Below is a small trained network, with its code and all its weights. Each question gives an input and a class and asks what happens when units are switched off, that is, made to give their printed mean instead of their output.

import numpy as np


def w(rows, s, z=0):
    codes = np.array(rows[::2]) - 128.0
    scale = np.full(codes.shape[1], s)
    scale[-1] = z or s
    return codes * scale


def norm(h):
    return h / np.sqrt((h * h).mean(-1, keepdims=True) + 1e-5)


def f(y):
    return np.maximum(y, 0)


def log_softmax(a):
    a = a - a.max(-1, keepdims=True)
    return a - np.log(np.exp(a).sum(-1, keepdims=True))


def net(x, mask):
    res = np.array(x, float).reshape(1, 4) / 4 @ E
    u = 0
    for l in range(2):
        y = f(norm(res) @ A[l][:, :-1].T + A[l][:, -1])
        res = res + np.where(mask[u : u + 8], y, B[l][:, -1]) @ B[l][:, :-1]
        u += 8
    return log_softmax(norm(res)[-1] @ U[:, :-1].T + U[:, -1])


A, B = {}, {}
E = w([
[80,66,148,108,253,174],'x0',
[242,34,51,170,165,86],'x1',
[90,195,82,224,170,112],'x2',
[74,74,10,129,46,211],'x3',
],0.0074)
A[0] = w([
[220,27,151,59,106,141,66],'L0N0',
[127,44,84,116,254,142,2],'L0N1',
[227,122,164,151,189,54,75],'L0N2',
[230,147,70,149,61,68,63],'L0N3',
[236,41,63,160,177,105,76],'L0N4',
[142,159,47,210,192,106,39],'L0N5',
[130,152,87,193,159,133,25],'L0N6',
[128,41,8,149,103,149,54],'L0N7',
],0.017,0.0043)
B[0] = w([
[149,118,88,165,116,22,221],'L0N0',
[142,117,214,182,75,158,218],'L0N1',
[191,143,62,105,158,191,223],'L0N2',
[113,111,206,172,86,165,208],'L0N3',
[5,150,130,96,160,143,248],'L0N4',
[135,117,91,145,106,30,198],'L0N5',
[151,95,126,112,109,76,164],'L0N6',
[193,157,81,108,169,176,226],'L0N7',
],0.03,0.014)
A[1] = w([
[106,55,229,189,122,162,99],'L1N0',
[128,155,175,82,137,127,80],'L1N1',
[51,131,128,74,139,134,135],'L1N2',
[112,97,103,99,115,2,39],'L1N3',
[184,185,111,102,193,161,70],'L1N4',
[131,89,201,173,85,158,3],'L1N5',
[164,148,82,62,139,184,136],'L1N6',
[66,132,144,102,141,142,184],'L1N7',
],0.025,0.0039)
B[1] = w([
[116,219,119,135,19,151,251],'L1N0',
[108,49,78,150,131,150,153],'L1N1',
[57,115,88,165,180,78,185],'L1N2',
[200,103,255,188,162,9,240],'L1N3',
[200,104,130,122,165,197,230],'L1N4',
[118,235,148,129,87,179,222],'L1N5',
[201,101,151,127,190,198,219],'L1N6',
[73,150,124,102,161,102,192],'L1N7',
],0.023,0.012)
U = w([
[198,110,96,118,163,215,196],'0',
[97,216,166,151,20,164,160],'1',
[172,102,170,164,117,9,187],'2',
[20,116,84,138,167,116,151],'3',
[146,170,146,126,148,134,195],'4',
[128,117,148,29,106,108,2],'5',
[123,100,154,21,88,115,23],'6',
],0.015,0.0062)

Each question gives the input, the list of numbers given to net, and the class t.
The units are the neurons (one row each of A and B). Each row of codes is followed by its name. A weight is (code - 128) times the scale printed after its matrix; where a second scale follows, it is the last column's (A, B and U).
mask holds one flag per neuron, layer by layer. A switched-off neuron (its flag False) gives its mean, the last column of its row in B, instead of its output. The means were averaged over made-up inputs and are rounded, as every weight is.
A unit's drop is (log p(t) with every unit on - log p(t) with that unit switched off) / (log p(t) with every unit on - log p(t) with every unit switched off).
The circuit of an input: a set's keep is (log p(t) with only the set's units on - log p(t) with every unit switched off) / (log p(t) with every unit on - log p(t) with every unit switched off). Starting from the 12 units with the biggest drops (on a tie, the unit counted first), units are removed one at a time, each time the one whose removal leaves the highest keep (on an exact tie, the one counted first), for as long as the keep stays at least 0.8.
units of the circuit, in order: the units of the circuit, biggest drop first
unit that matters most: the unit with the biggest drop
k most important neurons: the k neurons with the biggest drops, biggest first
k most important neurons of layer l: the k neurons of layer l with the biggest drops, biggest first
input [5,7,-4,5], class 3: units of the circuit, in order : (L0N4)
input [-6,-6,-3,8], class 0: 2 most important neurons : (L0N4, L0N1)
input [6,7,-8,-3], class 2: 2 most important neurons : (L0N0, L0N3)
input [-5,7,-3,4], class 3: 2 most important neurons : (L0N4, L0N1)
input [0,7,4,-3], class 3: 2 most important neurons : (L0N4, L0N2)
input [8,0,-5,-6], class 1: 2 most important neurons : (L0N1, L0N7)
input [7,8,4,-3], class 3: 4 most important neurons : (L0N4, L0N3, L0N2, L0N5)
input [-3,3,-5,-3], class 2: 3 most important neurons : (L0N0, L0N7, L0N1)
input [7,0,-2,-5], class 1: units of the circuit, in order : (L0N1, L1N0)
input [6,2,-5,-3], class 1: 2 most important neurons : (L0N1, L0N5)
input [0,5,-3,-5], class 0: 2 most important neurons of layer 0 : (L0N2, L0N5)
input [-6,7,4,0], class 3: 2 most important neurons of layer 0 : (L0N4, L0N1)
input [8,5,-7,-8], class 0: 2 most important neurons of layer 0 : (L0N2, L0N3)
input [-7,6,-7,-4], class 1: 4 most important neurons : (L0N3, L0N5, L0N7, L0N6)
input [-2,2,-3,6], class 0: units of the circuit, in order : (L0N7)
input [-5,-5,-6,-2], class 2: 2 most important neurons : (L0N1, L0N3)
input [1,6,0,-3], class 3: 2 most important neurons of layer 0 : (L0N4, L0N2)
input [5,6,-8,-1], class 2: 2 most important neurons : (L0N0, L0N3)
input [-8,2,2,-8], class 0: 2 most important neurons of layer 0 : (L0N2, L0N1)
input [1,6,4,4], class 3: unit that matters most : L0N4
input [8,0,-7,6], class 1: 2 most important neurons of layer 0 : (L0N1, L0N2)
input [-1,-2,6,-7], class 0: 2 most important neurons of layer 0 : (L0N2, L0N0)
